Here is a tiny trained network, its code and every weight. The questions are about switching its units off for an input and a class, where a switched-off unit gives its printed mean instead of its output.

import numpy as np


def w(rows, s, z=0):
    codes = np.array(rows[::2]) - 128.0
    scale = np.full(codes.shape[1], s)
    scale[-1] = z or s
    return codes * scale


def f(y):
    return np.maximum(y, 0)


def log_softmax(a):
    a = a - a.max(-1, keepdims=True)
    return a - np.log(np.exp(a).sum(-1, keepdims=True))


def net(x, mask):
    res = np.array(x, float).reshape(1, 5) / 4 @ E
    y = f(res @ A[0][:, :-1].T + A[0][:, -1])
    res = res + np.where(mask, y, B[0][:, -1]) @ B[0][:, :-1]
    return log_softmax(res[-1] @ U[:, :-1].T + U[:, -1])


A, B = {}, {}
E = w([
[54,104,64,175,166,122,169,164,36,8],'x0',
[102,58,176,151,112,96,6,193,68,164],'x1',
[126,125,137,126,122,126,130,129,133,119],'x2',
[119,217,106,35,53,18,95,132,62,113],'x3',
[137,131,135,139,134,124,118,114,122,121],'x4',
],0.012)
A[0] = w([
[112,215,133,77,101,57,121,126,76,131,135],'neuron 0',
[91,37,181,154,119,90,2,223,87,168,132],'neuron 1',
[92,37,117,124,156,82,137,174,52,104,106],'neuron 2',
[184,76,180,140,172,158,126,104,231,240,207],'neuron 3',
[59,200,51,126,121,41,135,170,33,9,66],'neuron 4',
[105,7,141,152,120,137,87,189,101,115,141],'neuron 5',
[133,81,131,197,154,160,127,138,190,117,198],'neuron 6',
[116,196,90,54,53,24,102,119,100,108,138],'neuron 7',
[124,135,51,152,181,157,202,109,172,73,176],'neuron 8',
[182,194,186,48,91,94,88,78,156,187,149],'neuron 9',
[180,130,175,83,57,104,76,104,137,233,153],'neuron 10',
[75,79,209,145,100,148,11,232,69,163,143],'neuron 11',
[129,89,147,178,144,169,121,106,185,154,164],'neuron 12',
[80,55,109,186,219,168,153,154,130,48,135],'neuron 13',
[164,188,107,63,140,178,226,69,162,83,254],'neuron 14',
],0.0082,0.0081)
B[0] = w([
[130,178,66,115,109,115,48,103,215,127,205],'neuron 0',
[204,70,135,134,156,116,29,193,129,248,251],'neuron 1',
[170,123,187,140,144,176,124,180,126,152,191],'neuron 2',
[179,159,194,194,1,196,70,34,190,103,250],'neuron 3',
[204,95,209,247,10,244,117,41,183,146,230],'neuron 4',
[150,79,222,143,157,167,100,194,114,167,208],'neuron 5',
[90,54,191,234,127,124,165,118,88,118,205],'neuron 6',
[138,166,79,70,95,124,100,137,197,156,229],'neuron 7',
[65,75,169,194,96,91,206,85,100,77,205],'neuron 8',
[56,205,22,45,192,75,129,129,114,124,223],'neuron 9',
[144,175,85,114,118,57,104,159,172,158,225],'neuron 10',
[153,89,133,128,138,82,10,175,140,224,245],'neuron 11',
[180,76,188,224,120,223,141,86,161,157,195],'neuron 12',
[88,90,126,179,206,73,222,165,46,127,217],'neuron 13',
[60,198,65,91,124,152,174,29,122,55,238],'neuron 14',
],0.0078,0.018)
U = w([
[139,158,151,155,55,211,143,57,180,63,250],'0',
[199,99,168,159,57,167,74,121,155,180,63],'1',
[67,82,134,161,160,87,215,107,46,87,132],'2',
[140,81,175,150,254,162,132,214,53,141,102],'3',
[83,213,64,38,155,86,142,102,130,87,112],'4',
[137,152,90,80,158,17,77,199,155,160,43],'5',
],0.0093,0.0021)

Each question gives the input, the list of numbers given to net, and the class t.
The units are the neurons (one row each of A and B). Each row of codes is followed by its name. A weight is (code - 128) times the scale printed after its matrix; where a second scale follows, it is the last column's (A, B and U).
mask holds one flag per neuron, in row order. A switched-off neuron (its flag False) gives its mean, the last column of its row in B, instead of its output. The means were averaged over made-up inputs and are rounded, as every weight is.
A unit's drop is (log p(t) with every unit on - log p(t) with that unit switched off) / (log p(t) with every unit on - log p(t) with every unit switched off).
The circuit of an input: a set's keep is (log p(t) with only the set's units on - log p(t) with every unit switched off) / (log p(t) with every unit on - log p(t) with every unit switched off). Starting from the 12 units with the biggest drops (on a tie, the unit counted first), units are removed one at a time, each time the one whose removal leaves the highest keep (on an exact tie, the one counted first), for as long as the keep stays at least 0.8.
circuit, biggest first: the units of the circuit, biggest drop first
k most important neurons: the k neurons with the biggest drops, biggest first
drop when u is switched off: that unit's drop, to one decimal
input [4,-1,3,6,1], class 0: circuit, biggest first : (neuron 1)
input [1,6,6,-2,4], class 3: circuit, biggest first : (neuron 4; neuron 3)
input [1,-7,-3,-4,5], class 2: circuit, biggest first : (neuron 4; neuron 8)
input [-4,0,-4,-6,-4], class 0: circuit, biggest first : (neuron 1; neuron 11)
input [0,-8,-7,8,-8], class 4: 2 most important neurons : (neuron 3; neuron 9)
input [-5,-5,-2,1,-2], class 4: 2 most important neurons : (neuron 4; neuron 9)
input [8,1,3,-2,7], class 3: 2 most important neurons : (neuron 14; neuron 2)
input [0,7,5,2,3], class 5: 2 most important neurons : (neuron 3; neuron 4)
input [4,5,8,-1,1], class 3: drop when neuron 3 is switched off : 0.1
input [-4,1,-7,2,0], class 5: drop when neuron 14 is switched off : 0.1
input [2,2,-8,-8,5], class 3: drop when neuron 13 is switched off : 0.3
input [3,-2,4,7,8], class 0: drop when neuron 4 is switched off : 2.4
